Below are the code and all the weights of a small trained network. Each question names an input and a target symbol and asks about switching units off, where a switched-off unit gives its printed mean instead of its output.

import numpy as np


def w(rows, s, z=0):
    codes = np.array(rows[::2]) - 128.0
    scale = np.full(codes.shape[1], s)
    scale[-1] = z or s
    return codes * scale


def norm(h):
    return h / np.sqrt((h * h).mean(-1, keepdims=True) + 1e-5)


def softmax(a):
    e = np.exp(a - a.max(-1, keepdims=True))
    return e / e.sum(-1, keepdims=True)


def log_softmax(a):
    a = a - a.max(-1, keepdims=True)
    return a - np.log(np.exp(a).sum(-1, keepdims=True))


def net(x, mask):
    ids = ['αβγδεθλξστω'.index(c) for c in x.split()]
    T = len(ids)
    res = E[ids] + P[:T]
    u = 0
    for l in range(3):
        r = norm(res)
        for j in range(2):
            rows = slice(4 * j, 4 * j + 4)
            q, k, v = (r @ M[l][rows].T for M in (Q, K, V))
            z = softmax(np.where(np.tri(T) > 0, q @ k.T / 4**0.5, -1e9)) @ v
            o = O[l][rows]
            res = res + np.where(mask[u + j], z, o[:, -1]) @ o[:, :-1]
        u += 2
    return log_softmax(norm(res)[-1] @ U[:, :-1].T + U[:, -1])


Q, K, V, O = {}, {}, {}, {}
E = w([
[124,94,156],'α',
[120,119,149],'β',
[160,110,130],'γ',
[160,138,120],'δ',
[115,117,149],'ε',
[116,102,147],'θ',
[158,103,122],'λ',
[178,219,114],'ξ',
[34,108,35],'σ',
[122,25,126],'τ',
[110,142,3],'ω',
],0.027)
P = w([
[126,64,114],'0',
[127,158,105],'1',
[122,152,104],'2',
[120,248,132],'3',
[111,236,144],'4',
[109,119,127],'5',
[106,123,139],'6',
[120,130,138],'7',
[129,129,139],'8',
[116,131,149],'9',
[119,128,138],'10',
],0.015)
Q[0] = w([
[154,111,126],'L0H0',
[127,132,118],'L0H0',
[123,127,110],'L0H0',
[170,123,97],'L0H0',
[108,8,151],'L0H1',
[155,117,128],'L0H1',
[155,59,151],'L0H1',
[136,39,133],'L0H1',
],0.018)
K[0] = w([
[128,131,153],'L0H0',
[124,133,122],'L0H0',
[131,154,118],'L0H0',
[118,113,127],'L0H0',
[173,249,151],'L0H1',
[121,114,129],'L0H1',
[120,219,117],'L0H1',
[149,212,151],'L0H1',
],0.021)
V[0] = w([
[43,97,7],'L0H0',
[74,138,104],'L0H0',
[206,195,234],'L0H0',
[105,100,41],'L0H0',
[124,67,112],'L0H1',
[91,33,98],'L0H1',
[157,100,136],'L0H1',
[162,205,176],'L0H1',
],0.012)
O[0] = w([
[4,209,157,231],'L0H0',
[84,112,117,119],'L0H0',
[235,81,59,5],'L0H0',
[90,191,136,223],'L0H0',
[165,184,122,173],'L0H1',
[153,201,114,176],'L0H1',
[141,126,113,166],'L0H1',
[110,72,123,79],'L0H1',
],0.014,0.0028)
Q[1] = w([
[138,107,106],'L1H0',
[232,191,120],'L1H0',
[48,100,240],'L1H0',
[168,202,34],'L1H0',
[64,219,77],'L1H1',
[166,168,9],'L1H1',
[129,80,114],'L1H1',
[140,226,46],'L1H1',
],0.011)
K[1] = w([
[133,148,116],'L1H0',
[130,140,189],'L1H0',
[70,143,35],'L1H0',
[158,147,163],'L1H0',
[85,171,19],'L1H1',
[177,150,47],'L1H1',
[136,102,151],'L1H1',
[116,75,3],'L1H1',
],0.015)
V[1] = w([
[145,80,7],'L1H0',
[149,130,25],'L1H0',
[142,153,208],'L1H0',
[77,114,192],'L1H0',
[156,160,8],'L1H1',
[59,124,20],'L1H1',
[196,70,71],'L1H1',
[112,104,185],'L1H1',
],0.014)
O[1] = w([
[60,140,147,47],'L1H0',
[47,148,112,128],'L1H0',
[191,145,130,160],'L1H0',
[157,76,110,123],'L1H0',
[141,246,100,165],'L1H1',
[28,184,58,169],'L1H1',
[107,162,190,3],'L1H1',
[121,31,113,99],'L1H1',
],0.014,0.0068)
Q[2] = w([
[108,80,245],'L2H0',
[90,211,94],'L2H0',
[170,63,50],'L2H0',
[119,125,231],'L2H0',
[60,124,108],'L2H1',
[59,147,143],'L2H1',
[19,180,183],'L2H1',
[108,112,194],'L2H1',
],0.013)
K[2] = w([
[4,97,115],'L2H0',
[118,230,97],'L2H0',
[154,39,146],'L2H0',
[39,128,85],'L2H0',
[150,132,99],'L2H1',
[104,185,90],'L2H1',
[228,186,140],'L2H1',
[103,129,154],'L2H1',
],0.014)
V[2] = w([
[6,141,216],'L2H0',
[79,73,185],'L2H0',
[127,134,46],'L2H0',
[76,112,42],'L2H0',
[135,132,149],'L2H1',
[186,134,162],'L2H1',
[196,154,85],'L2H1',
[187,198,87],'L2H1',
],0.013)
O[2] = w([
[210,141,1,37],'L2H0',
[175,162,40,46],'L2H0',
[11,202,167,151],'L2H0',
[46,186,6,105],'L2H0',
[110,71,111,128],'L2H1',
[74,18,76,151],'L2H1',
[57,44,47,208],'L2H1',
[79,41,83,255],'L2H1',
],0.0091,0.0061)
U = w([
[173,106,167,2],'α',
[156,115,147,78],'β',
[209,105,163,228],'γ',
[147,138,189,73],'δ',
[132,116,179,70],'ε',
[132,111,172,91],'θ',
[148,114,178,99],'λ',
[254,155,50,176],'ξ',
[40,143,73,181],'σ',
[100,115,124,150],'τ',
[82,164,27,142],'ω',
],0.015,0.0077)

Each question gives the input, a string of symbols that net reads in full, and the target symbol t.
The units are the heads (4 rows each of Q, K, V and O). Each row of codes is followed by its name. A weight is (code - 128) times the scale printed after its matrix; where a second scale follows, it is the last column's (O and U).
mask holds one flag per head, layer by layer. A switched-off head (its flag False) gives its mean, the last column of its rows in O, instead of its output. The means were averaged over made-up inputs and are rounded, as every weight is.
A unit's drop is (log p(t) with every unit on - log p(t) with that unit switched off) / (log p(t) with every unit on - log p(t) with every unit switched off).
The circuit of an input: a set's keep is (log p(t) with only the set's units on - log p(t) with every unit switched off) / (log p(t) with every unit on - log p(t) with every unit switched off). Starting from all 6 units, units are removed one at a time, each time the one whose removal leaves the highest keep (on an exact tie, the one counted first), for as long as the keep stays at least 0.8.
units of the circuit, in order: the units of the circuit, biggest drop first
which heads matter: for each layer, one digit per head in row order, 1 if its drop is at least 0.15 and else 0, layers parted by /
drop of u: that unit's drop, to one decimal
input τ τ ξ δ λ ξ γ γ α α, target γ: which heads matter : 10 / 00 / 00
input β α δ λ λ γ γ ε, target γ: units of the circuit, in order : (L0H0)
input α α α γ, target γ: which heads matter : 00 / 00 / 10
input δ ξ ξ τ δ β ξ, target ξ: which heads matter : 01 / 01 / 00
input θ τ γ ξ δ, target ξ: which heads matter : 11 / 00 / 00
input γ α δ, target γ: which heads matter : 10 / 01 / 10
input ξ ξ ε, target ξ: which heads matter : 11 / 11 / 11
input β γ β, target γ: which heads matter : 10 / 01 / 10
input α γ ε, target γ: units of the circuit, in order : (L0H0; L1H1)
input α γ γ λ, target γ: which heads matter : 10 / 00 / 10
input γ γ ξ δ, target ξ: which heads matter : 11 / 01 / 00
input ξ θ β ξ ξ α λ γ λ γ τ, target γ: which heads matter : 10 / 01 / 11
input ξ δ θ, target ξ: which heads matter : 11 / 11 / 11
input β τ β ξ γ ξ, target ξ: units of the circuit, in order : (L0H0)
input ε α γ θ, target γ: drop of L0H0 : 0.5
input γ α γ θ θ τ ξ ε γ λ, target γ: drop of L1H1 : 0.2
input θ γ γ τ θ α ξ, target γ: drop of L0H0 : 0.2
